12,26,34,24,12,29,23,13,32,28
30,-16,-22,-15,30,-17,-15,28,-21,-15
6,-25,-33,-22,6,-28,-21,6,-29,-30
-14,18,24,17,-14,19,17,-13,23,17
3,16,21,15,3,16,15,3,21,15
-3,30,39,28,-3,35,27,-2,36,33
1,5,9,4,1,5,4,1,8,3
-50,-8,-12,-8,-50,-7,-8,-49,-12,-5
->
-3,30,39,28,-3,35,27,-2,36,33
12,26,34,24,12,29,23,13,32,28
-14,18,24,17,-14,19,17,-13,23,17
3,16,21,15,3,16,15,3,21,15
1,5,9,4,1,5,4,1,8,3
-50,-8,-12,-8,-50,-7,-8,-49,-12,-5
30,-16,-22,-15,30,-17,-15,28,-21,-15
6,-25,-33,-22,6,-28,-21,6,-29,-30

12,17,8,-37,-28,30,13,-12,-20,-20,23,-17
5,-23,-8,-26,18,14,-2,16,20,15,-1,17
-22,14,49,43,-17,-9,-2,-30,-23,-24,-13,-24
-10,50,-2,26,-10,-25,-1,-11,-14,-16,1,-12
->
-22,14,49,43,-17,-9,-2,-30,-23,-24,-13,-24
12,17,8,-37,-28,30,13,-12,-20,-20,23,-17
-10,50,-2,26,-10,-25,-1,-11,-14,-16,1,-12
5,-23,-8,-26,18,14,-2,16,20,15,-1,17

21,58,24,3,-19,9,-24,15,-27,-10
-27,8,-13,12,11,-8,13,-10,-12,-10
9,-10,8,23,-4,-2,9,11,4,3
2,-22,13,4,20,8,-8,-3,23,-6
9,9,-1,1,-14,-18,19,9,-1,1
-17,-23,-3,-9,-28,5,-2,13,6,14
->
21,58,24,3,-19,9,-24,15,-27,-10
2,-22,13,4,20,8,-8,-3,23,-6
9,-10,8,23,-4,-2,9,11,4,3
9,9,-1,1,-14,-18,19,9,-1,1
-17,-23,-3,-9,-28,5,-2,13,6,14
-27,8,-13,12,11,-8,13,-10,-12,-10

37,-38,13,-40,-20,16,20
-35,40,-4,41,24,-7,-11
19,-6,49,-9,20,45,50
-34,39,-2,41,25,-6,-9
->
19,-6,49,-9,20,45,50
37,-38,13,-40,-20,16,20
-34,39,-2,41,25,-6,-9
-35,40,-4,41,24,-7,-11

-12,-8,-8,-4,-1
-6,-13,-9,1,-10
7,4,8,-20,-18
-1,29,-31,7,-60
->
7,4,8,-20,-18
-12,-8,-8,-4,-1
-6,-13,-9,1,-10
-1,29,-31,7,-60

-15,20,3,-23,3,-22,-16,-13,-10,24,-23,-28,7
-29,33,17,3,-23,-32,6,-29,-29,33,-20,-31,-20
22,-43,-15,3,8,28,1,18,17,-46,23,33,8
-13,4,14,53,-38,-8,33,-17,-21,1,9,4,-40
25,-43,-17,2,14,31,-3,21,21,-47,22,32,10
17,-21,-2,28,-8,19,22,12,6,-22,23,24,-12
->
-29,33,17,3,-23,-32,6,-29,-29,33,-20,-31,-20
-13,4,14,53,-38,-8,33,-17,-21,1,9,4,-40
-15,20,3,-23,3,-22,-16,-13,-10,24,-23,-28,7
17,-21,-2,28,-8,19,22,12,6,-22,23,24,-12
22,-43,-15,3,8,28,1,18,17,-46,23,33,8
25,-43,-17,2,14,31,-3,21,21,-47,22,32,10
---
-7,-14,26,19,-19,-19,-12,-23,25,19,-12,15,24,27
-3,37,-46,-18,53,35,48,19,6,16,28,18,-17,-6
-3,-19,31,19,-27,-22,-20,-20,17,10,-15,7,22,21
-2,-20,33,20,-29,-22,-22,-19,14,7,-16,4,22,19
->
-2,-20,33,20,-29,-22,-22,-19,14,7,-16,4,22,19
-7,-14,26,19,-19,-19,-12,-23,25,19,-12,15,24,27
-3,37,-46,-18,53,35,48,19,6,16,28,18,-17,-6
-3,-19,31,19,-27,-22,-20,-20,17,10,-15,7,22,21

60,45,-68,-57,-38,9,51,17,33,43,43,30
13,31,63,-60,33,-11,-32,23,-12,-35,-33,39
-13,5,-46,44,69,-7,22,5,-34,-19,-33,-9
->
-13,5,-46,44,69,-7,22,5,-34,-19,-33,-9
60,45,-68,-57,-38,9,51,17,33,43,43,30
13,31,63,-60,33,-11,-32,23,-12,-35,-33,39

-46,-18,47,13,50,11,-33,56,21,5,13,-3,26
38,15,-33,11,49,11,-47,-1,21,21,18,-33,-10
-51,19,-7,12,-32,10,53,51,25,12,39,26,38
-42,33,-39,51,-47,5,29,-2,12,18,20,-1,13
47,52,13,-30,-44,-1,-52,7,-2,-5,9,-12,2
49,25,-52,-53,-50,-13,46,27,11,9,9,25,13
-21,-31,47,-55,15,38,-35,38,25,-3,6,13,32
->
-21,-31,47,-55,15,38,-35,38,25,-3,6,13,32
-46,-18,47,13,50,11,-33,56,21,5,13,-3,26
38,15,-33,11,49,11,-47,-1,21,21,18,-33,-10
-51,19,-7,12,-32,10,53,51,25,12,39,26,38
-42,33,-39,51,-47,5,29,-2,12,18,20,-1,13
47,52,13,-30,-44,-1,-52,7,-2,-5,9,-12,2
49,25,-52,-53,-50,-13,46,27,11,9,9,25,13

7,2,-26,14,25,-4,29,-1,15,2,59,-27,33,3,-3
-12,-1,5,-22,26,17,-6,40,17,21,-22,-40,-2,-41,-11
-17,12,27,-19,40,5,10,47,16,17,40,-15,-14,-14,-8
3,16,58,-11,9,-5,-2,58,9,9,14,-3,-14,-9,-13
40,0,-3,30,-15,-9,12,14,13,-6,1,-40,53,-10,-12
->
40,0,-3,30,-15,-9,12,14,13,-6,1,-40,53,-10,-12
7,2,-26,14,25,-4,29,-1,15,2,59,-27,33,3,-3
-12,-1,5,-22,26,17,-6,40,17,21,-22,-40,-2,-41,-11
-17,12,27,-19,40,5,10,47,16,17,40,-15,-14,-14,-8
3,16,58,-11,9,-5,-2,58,9,9,14,-3,-14,-9,-13

15,26,11
17,43,9
13,64,19
15,22,7
15,27,13
22,46,16
17,47,19
->
17,47,19
15,26,11
17,43,9
13,64,19
15,22,7
15,27,13
22,46,16

-19,33,-2,-15,21,4,15
-2,14,12,-3,5,-17,9
14,-14,2,42,18,8,-50
-17,22,6,23,48,-19,-7
4,-4,-5,16,12,13,-19
4,-1,8,-25,-24,-18,40
->
4,-1,8,-25,-24,-18,40
-19,33,-2,-15,21,4,15
-2,14,12,-3,5,-17,9
14,-14,2,42,18,8,-50
-17,22,6,23,48,-19,-7
4,-4,-5,16,12,13,-19
